-1.75 -1.06 -0.33  1.22  1.43  3.29  1.11 -1.56 -2.47  2.49 -0.92 -1.13 -0.46  0.62  3.43  0.02  0.70 -1.08  6.92  0.15 -0.15 -1.71  0.68 -4.60 -4.80 -0.20  2.93 -0.93 -1.02 -0.17  0.86 -0.06  1.57 : M:PR
-2.14  1.24  0.39  0.59  0.01  1.31 -0.24 -0.21  0.80 -0.36  0.02 -0.97  0.60 -0.56  2.65  0.72 -0.10  1.30 -1.26 -0.10 -0.49 -2.26 -0.45 -0.29 -0.24 -2.14  1.60  1.77 -0.76  1.07 -1.00  0.88 -0.21 : B:Dz
 0.20  0.19 -0.66  2.59  2.45  2.46  0.22 -1.78 -3.92  0.99 -0.36 -0.47 -0.54 -0.82 -0.51  0.81  0.69  0.22  4.34 -0.32  0.41 -0.31 -0.85 -4.27 -3.50 -1.08  2.93  0.61  0.61  0.46  0.95 -0.13  1.36 : Y:HS
-0.38  0.52 -1.20 -0.34  1.73  2.33  1.25 -2.94 -0.93  1.52 -0.54 -0.16 -0.49  0.01  2.18  0.61  0.71 -0.58  3.08 -1.01  0.82 -0.51 -0.27 -3.18 -2.43  1.71 -0.97  0.96 -1.59  0.24  0.30 -2.01  1.68 : M:PR
-5.24  0.62  0.24  0.74  1.31 -2.21  0.34  0.50  4.38  2.37 -1.34  0.16  1.23  0.46  3.11 -1.59 -0.07  1.00 -1.19  0.28  0.28 -1.82  0.53  0.50 -0.16 -0.27 -3.11  1.63 -2.53  2.09 -0.14 -2.54  0.91 : B:Dz
 3.51 -0.05 -1.16  0.44 -0.03  3.86  0.92 -1.08 -2.80 -1.03 -0.27 -0.60 -1.41 -0.76 -2.02  1.08  1.63  0.04  1.65 -0.21  0.34  1.07  1.09 -6.20 -2.73 -0.31  2.75 -0.69 -0.62 -0.35  2.05  1.55 -0.72 : M:PR
 0.80 -0.11  0.15  0.67  0.81  4.21  1.36  0.04 -1.62 -0.96 -0.84 -1.49 -2.42 -0.81  1.13  1.20  1.30 -0.72  2.54  0.36 -1.31 -1.86 -0.23 -0.73 -1.63 -0.49 -0.36  1.16 -0.76 -0.32  0.45  1.12  0.70 : M:Md
-2.59  0.21  0.59  0.60  1.26 -0.36  2.01 -1.32  2.84  3.15  0.40 -0.42  0.79  0.51  2.10  0.05 -0.22  1.08  2.75 -0.30 -0.23 -0.53 -0.31 -3.55 -0.95  0.56 -2.46  2.26 -0.12  0.65  0.40 -3.52  1.01 : Y:MM
 1.02 -0.49  0.36  1.33  1.26  1.85  1.89 -0.99  0.95  2.18 -0.20 -1.70 -2.02  0.01  0.59 -0.01  1.47 -1.45  2.85 -0.41  0.69 -3.38  1.12 -6.90 -1.20  2.24 -0.54  2.36  0.06 -0.70  1.71 -2.61  0.83 : M:Md
 1.04 -2.20 -1.11  1.29  0.01  5.23  1.32 -2.10 -2.43  1.14 -0.18  0.17 -1.61 -1.04  1.44  0.64  1.31  1.42 -0.87  0.31  0.66 -1.75  0.90 -2.82 -3.12 -1.77  1.96  1.02 -0.49 -2.03  1.99  1.40  0.83 : B:Jp
-3.67  0.89  0.39  1.73  1.53 -0.58  1.91  0.61  1.50  2.97 -0.73 -1.04 -0.51  1.00  3.15 -1.02  0.42 -0.78  1.45 -0.29 -0.10 -0.69  1.39 -0.04 -0.22  1.88 -3.86  1.26 -0.89  0.04  0.18 -3.76 -0.14 : M:FL
 0.05 -0.27  0.54  0.22  1.42 -0.43  0.18  1.03  1.31  2.92 -1.28 -0.12  0.79  0.51 -0.64  0.43  0.56  1.79 -0.44  2.60  0.29  0.72 -0.12 -2.39 -0.20 -0.95 -1.49  0.43 -0.28  0.84  1.82  1.25  2.04 : V:Bz
-0.10 -0.01  1.84  0.76  0.37  2.65  1.47 -0.11 -1.25  2.13 -0.44  0.22  0.53  0.69  2.32 -1.02  0.41 -0.34  0.60  0.19  0.36 -0.14 -4.57 -0.32 -0.87 -1.03 -1.88 -0.04  1.01 -1.14  1.34 -0.39  0.15 : V:RD

 0.23  0.91 -0.53  1.02  1.33 -0.22 -1.63 -0.49  1.48 -0.30  0.44 -0.33  0.15 -0.11 -0.20 -0.04  0.41 -0.05  2.24  0.23 -1.51  0.34 -0.93  0.24 -0.66 -0.56 -0.02 -3.09 -0.28 -0.10  0.17 -0.23 -0.02 : T:W
 0.34  1.79  0.11  1.26  1.64 -0.54 -0.31 -0.43 -0.52 -0.25  0.65 -0.27  0.29  0.74 -0.34 -0.87 -0.09 -0.75  2.68 -0.16 -2.83  0.59 -1.98  0.59  0.13 -1.11 -0.12 -5.98 -0.37  0.50  0.80  0.30 -0.48 : T:W
 0.45  1.06 -0.18  0.08  1.25  0.05 -2.14 -0.10  0.87 -0.41  0.68 -0.32 -0.07  0.44 -0.26 -0.55  0.58  0.12  2.52 -0.07 -2.12 -0.08 -1.71  0.18 -0.20 -0.50  0.08 -4.69 -0.24  0.51  0.41 -0.52 -0.01 : T:W
 0.52  0.72  0.06  1.05  0.89 -0.19 -0.39 -0.19  1.98 -0.70  0.34 -0.17 -0.17  0.31 -0.24  0.24  0.20  0.13  1.93  0.34 -1.09 -0.05 -1.24  0.70 -0.38 -0.44 -1.66 -3.38 -0.18  0.20  0.27 -0.26 -0.20 : T:W
 0.21  1.01  0.07  1.88  1.35 -0.37  1.32 -0.56 -1.36 -0.51  0.68 -1.25 -0.02  0.43 -0.09 -0.91  0.90 -0.82  2.07 -0.27 -1.99  0.22 -1.70  0.63 -0.36 -1.70  0.33 -5.68 -0.23  0.34  0.35 -0.12 -0.01 : T:W
 0.12  1.07  0.31  1.38  1.32 -0.80 -0.27 -0.56 -2.57 -0.54  0.94 -0.21  0.39  0.33 -0.05 -0.79  0.04 -0.81  2.58  0.11 -3.06 -0.06 -2.36  0.56 -0.48 -1.62 -0.08 -5.54 -0.65  0.88  0.65  0.21  0.68 : T:W
 0.35 -0.24 -0.68 -2.28  0.31  2.24 -2.08  0.78  7.62  0.11  0.06 -0.38 -1.11  0.03 -0.48  1.95  0.67  3.08  0.85 -0.31  4.16 -0.42  2.48 -1.00 -0.41  2.93  0.27  1.35  0.25 -1.62 -0.46  0.39 -0.71 : T:W
-0.04  0.87  0.20  2.40  0.60 -0.74  2.53 -0.55 -6.63  0.21 -0.15 -0.49  0.69  0.52  0.32 -1.01 -0.22 -1.60 -0.01 -0.68 -2.31  0.49 -1.37  1.22  0.00 -2.75  0.27 -4.44 -0.67  0.46 -0.25 -0.06  0.49 : E:A
 0.18  0.98  0.00  1.61  1.27 -0.49 -0.60 -0.25 -0.60 -0.57  0.61 -0.21  0.14  0.14  0.05 -0.71  0.07 -0.37  2.69 -0.25 -2.57  0.28 -1.96  0.43 -0.17 -1.17  0.02 -6.02  0.05  0.43  0.63  0.25  0.28 : T:W
-0.18  0.83 -0.11  1.91  1.08 -0.30 -1.68 -0.44  1.70 -0.16 -0.09 -0.10 -0.01  0.06 -0.37 -0.84 -0.39 -0.28  2.15  0.25 -1.95  0.12 -1.40  0.87 -0.41  0.33 -0.37 -2.65  0.32  1.07  0.23 -0.08  0.02 : T:W
 0.07  0.98  0.15  2.23  0.69 -0.93  3.88 -0.62 -5.71 -0.01  0.28  0.59  0.62  0.64  0.27 -1.28 -0.26 -1.68 -0.28 -0.32 -2.43  0.14 -0.79  0.73  0.00 -2.53 -0.44 -4.44 -0.29 -0.21 -0.06  0.48  0.24 : E:H
 0.10  0.58  0.74  2.51  0.50 -1.07  4.08 -0.68 -7.62  0.09  0.20  0.26  0.79  0.44  0.16 -1.43 -0.73 -1.89 -0.10 -0.63 -2.74  0.10 -1.39  0.60  0.51 -2.91 -0.47 -4.63 -0.42  0.24  0.27  0.07  0.42 : E:A
